Below are the code and all the weights of a small trained network. Each question names an input and a class and asks about switching units off, where a switched-off unit gives its printed mean instead of its output.

import numpy as np


def w(rows, s, z=0):
    codes = np.array(rows[::2]) - 128.0
    scale = np.full(codes.shape[1], s)
    scale[-1] = z or s
    return codes * scale


def norm(h):
    return h / np.sqrt((h * h).mean(-1, keepdims=True) + 1e-5)


def f(y):
    return y / 2 * (1 + np.tanh(0.7978845608 * (y + 0.044715 * y**3)))


def log_softmax(a):
    a = a - a.max(-1, keepdims=True)
    return a - np.log(np.exp(a).sum(-1, keepdims=True))


def net(x, mask):
    res = np.array(x, float).reshape(1, 8) / 4 @ E
    u = 0
    for l in range(4):
        y = f(norm(res) @ A[l][:, :-1].T + A[l][:, -1])
        res = res + np.where(mask[u : u + 10], y, B[l][:, -1]) @ B[l][:, :-1]
        u += 10
    return log_softmax(norm(res)[-1] @ U[:, :-1].T + U[:, -1])


A, B = {}, {}
E = w([
[138,123,127,130,126,129,124],'x0',
[135,84,121,202,105,83,193],'x1',
[125,131,128,131,130,131,132],'x2',
[130,131,128,129,123,126,127],'x3',
[122,158,5,95,67,63,74],'x4',
[55,69,101,150,89,212,98],'x5',
[112,133,136,124,128,121,128],'x6',
[91,112,166,151,148,82,52],'x7',
],0.0028)
A[0] = w([
[49,184,111,52,146,136,232,146],'L0N0',
[185,203,144,134,200,92,122,133],'L0N1',
[92,188,152,52,189,173,77,135],'L0N2',
[194,224,162,126,187,63,153,52],'L0N3',
[77,52,205,176,180,199,186,107],'L0N4',
[68,65,115,130,83,166,111,48],'L0N5',
[253,207,131,163,156,96,112,109],'L0N6',
[94,147,110,73,107,150,192,87],'L0N7',
[102,74,35,136,74,46,128,136],'L0N8',
[127,113,131,71,132,109,136,5],'L0N9',
],0.0034,0.0031)
B[0] = w([
[235,110,125,62,75,112,109,166],'L0N0',
[145,101,159,37,83,58,131,186],'L0N1',
[181,147,84,107,128,162,81,181],'L0N2',
[60,25,125,72,115,120,189,161],'L0N3',
[82,215,37,97,135,134,111,253],'L0N4',
[89,30,173,192,83,170,162,111],'L0N5',
[133,70,151,3,159,105,160,176],'L0N6',
[170,132,190,201,61,156,82,110],'L0N7',
[102,214,118,139,178,180,130,219],'L0N8',
[83,108,159,146,101,96,206,56],'L0N9',
],0.0034,0.0018)
A[1] = w([
[39,99,182,118,185,71,57,112],'L1N0',
[61,78,73,151,90,192,92,95],'L1N1',
[136,152,128,161,180,120,108,78],'L1N2',
[104,138,173,39,85,146,88,95],'L1N3',
[139,130,144,152,125,57,120,2],'L1N4',
[82,71,96,244,82,31,253,143],'L1N5',
[169,126,93,70,110,189,215,142],'L1N6',
[134,98,250,118,202,192,172,107],'L1N7',
[175,102,147,152,185,179,183,161],'L1N8',
[66,104,177,144,166,68,60,90],'L1N9',
],0.0046,0.0021)
B[1] = w([
[213,157,124,159,9,144,159,189],'L1N0',
[103,104,182,83,141,123,216,215],'L1N1',
[159,116,130,106,90,114,184,120],'L1N2',
[177,89,154,162,198,158,107,159],'L1N3',
[102,80,109,88,136,165,157,101],'L1N4',
[194,165,195,54,225,206,20,252],'L1N5',
[165,108,162,218,25,102,37,218],'L1N6',
[72,200,2,174,153,51,121,214],'L1N7',
[105,143,109,118,72,77,68,181],'L1N8',
[202,125,122,191,41,138,128,159],'L1N9',
],0.0047,0.0023)
A[2] = w([
[130,120,138,28,138,57,190,2],'L2N0',
[105,57,178,78,204,19,239,148],'L2N1',
[56,131,77,168,93,176,106,164],'L2N2',
[158,143,69,107,175,41,144,126],'L2N3',
[108,142,178,61,143,55,178,50],'L2N4',
[101,166,222,119,151,174,181,99],'L2N5',
[233,123,165,157,5,147,147,180],'L2N6',
[101,158,114,196,204,104,194,87],'L2N7',
[153,146,114,116,64,45,91,110],'L2N8',
[86,147,252,83,163,137,111,170],'L2N9',
],0.0036,0.0018)
B[2] = w([
[88,94,129,90,136,126,195,120],'L2N0',
[155,78,129,28,2,128,145,146],'L2N1',
[150,121,118,91,119,63,159,211],'L2N2',
[60,119,146,81,96,167,148,205],'L2N3',
[99,80,89,50,125,155,187,117],'L2N4',
[94,81,113,99,104,135,49,127],'L2N5',
[96,105,235,216,124,86,65,249],'L2N6',
[65,140,28,66,132,153,48,107],'L2N7',
[99,111,115,201,112,149,209,221],'L2N8',
[140,46,62,46,155,91,105,184],'L2N9',
],0.0039,0.0018)
A[3] = w([
[63,33,153,65,103,151,162,215],'L3N0',
[136,100,171,146,205,96,113,23],'L3N1',
[142,102,186,183,45,94,124,181],'L3N2',
[76,244,35,147,93,109,139,139],'L3N3',
[3,60,125,139,114,215,132,25],'L3N4',
[105,96,169,128,139,157,142,45],'L3N5',
[48,61,114,174,96,213,111,71],'L3N6',
[196,123,178,109,178,128,65,173],'L3N7',
[160,172,148,122,181,110,130,95],'L3N8',
[136,125,123,158,142,152,166,5],'L3N9',
],0.0053,0.002)
B[3] = w([
[97,51,115,85,164,93,171,187],'L3N0',
[100,188,51,131,107,207,100,117],'L3N1',
[122,64,170,182,51,158,157,227],'L3N2',
[32,122,101,187,202,91,205,253],'L3N3',
[185,108,161,2,82,62,221,157],'L3N4',
[132,179,76,57,135,75,127,104],'L3N5',
[195,91,158,66,89,16,176,163],'L3N6',
[84,119,105,130,173,238,86,239],'L3N7',
[98,89,79,91,76,181,114,149],'L3N8',
[120,227,72,98,98,86,108,89],'L3N9',
],0.0047,0.0031)
U = w([
[194,66,167,2,105,66,198,130],'0',
[184,176,99,82,204,231,16,103],'1',
[40,223,25,180,184,53,204,92],'2',
[103,85,165,132,124,152,133,227],'3',
[212,122,210,210,44,125,112,1],'4',
],0.0054,0.0029)

Each question gives the input, the list of numbers given to net, and the class t.
The units are the neurons (one row each of A and B). Each row of codes is followed by its name. A weight is (code - 128) times the scale printed after its matrix; where a second scale follows, it is the last column's (A, B and U).
mask holds one flag per neuron, layer by layer. A switched-off neuron (its flag False) gives its mean, the last column of its row in B, instead of its output. The means were averaged over made-up inputs and are rounded, as every weight is.
A unit's drop is (log p(t) with every unit on - log p(t) with that unit switched off) / (log p(t) with every unit on - log p(t) with every unit switched off).
The circuit of an input: a set's keep is (log p(t) with only the set's units on - log p(t) with every unit switched off) / (log p(t) with every unit on - log p(t) with every unit switched off). Starting from the 12 units with the biggest drops (on a tie, the unit counted first), units are removed one at a time, each time the one whose removal leaves the highest keep (on an exact tie, the one counted first), for as long as the keep stays at least 0.8.
units of the circuit, in order: the units of the circuit, biggest drop first
top k neurons: the k neurons with the biggest drops, biggest first
k most important neurons of layer l: the k neurons of layer l with the biggest drops, biggest first
input [0,7,-6,6,2,3,-3,-6], class 1: units of the circuit, in order -> (L1N5)
input [3,3,6,-3,5,5,-2,3], class 0: top 4 neurons -> (L1N1 L1N7 L0N5 L0N4)
input [2,-4,-4,-3,1,-4,2,7], class 4: units of the circuit, in order -> (L1N0 L1N9)
input [4,-2,-6,1,-7,4,-4,6], class 2: top 4 neurons -> (L1N7 L1N6 L1N5 L3N3)
input [7,-4,-1,-2,3,3,4,5], class 4: units of the circuit, in order -> (L1N0 L1N9 L0N4)
input [6,7,7,-3,6,4,2,7], class 1: top 2 neurons -> (L1N5 L0N4)
input [8,6,5,-7,5,-1,-4,2], class 1: top 2 neurons -> (L1N5 L0N4)
input [-1,0,-2,4,-5,5,3,4], class 0: top 2 neurons -> (L1N1 L0N4)
input [0,-3,-8,3,-5,1,3,-4], class 2: top 4 neurons -> (L1N7 L1N5 L1N0 L1N9)
input [-1,2,-8,4,0,3,-4,6], class 4: 2 most important neurons of layer 1 -> (L1N0 L1N9)
input [5,4,-7,5,2,8,-3,-7], class 0: top 2 neurons -> (L1N1 L1N0)
input [0,-5,3,-5,-6,-2,1,-3], class 2: 3 most important neurons of layer 1 -> (L1N7 L1N5 L1N8)
input [-5,-5,-1,1,8,7,-3,-6], class 2: units of the circuit, in order -> (L1N5 L3N3)
input [-1,3,-1,-4,-5,4,0,3], class 2: most important neuron of layer 0 -> (L0N3)
input [3,-3,-6,-8,8,4,-8,6], class 2: top 2 neurons -> (L1N6 L1N5)
input [-2,-2,2,3,-1,6,-4,6], class 0: top 2 neurons -> (L1N1 L1N6)
input [-5,4,1,3,1,2,1,-4], class 1: 2 most important neurons of layer 0 -> (L0N2 L0N6)
input [2,6,-3,1,-7,1,0,-7], class 2: top 2 neurons -> (L1N7 L1N0)
input [-5,-1,5,-7,5,3,-3,-6], class 4: units of the circuit, in order -> (L1N6 L0N4 L2N6)
input [-2,0,-2,8,-4,2,1,7], class 4: units of the circuit, in order -> (L1N0)
input [0,-6,-7,2,-8,-3,-4,0], class 2: top 3 neurons -> (L1N7 L1N5 L3N3)
input [7,5,-7,5,-1,-3,0,-5], class 1: units of the circuit, in order -> (L1N5 L3N7)
input [2,-4,0,-6,-5,4,-7,-8], class 4: 2 most important neurons of layer 1 -> (L1N6 L1N5)
input [2,0,2,7,6,5,-1,8], class 4: top 2 neurons -> (L0N4 L1N7)
input [-6,8,1,1,3,-7,1,-3], class 1: top 3 neurons -> (L1N5 L1N1 L3N7)
input [-2,-1,-7,3,-7,8,-3,-7], class 0: 3 most important neurons of layer 1 -> (L1N1 L1N0 L1N9)
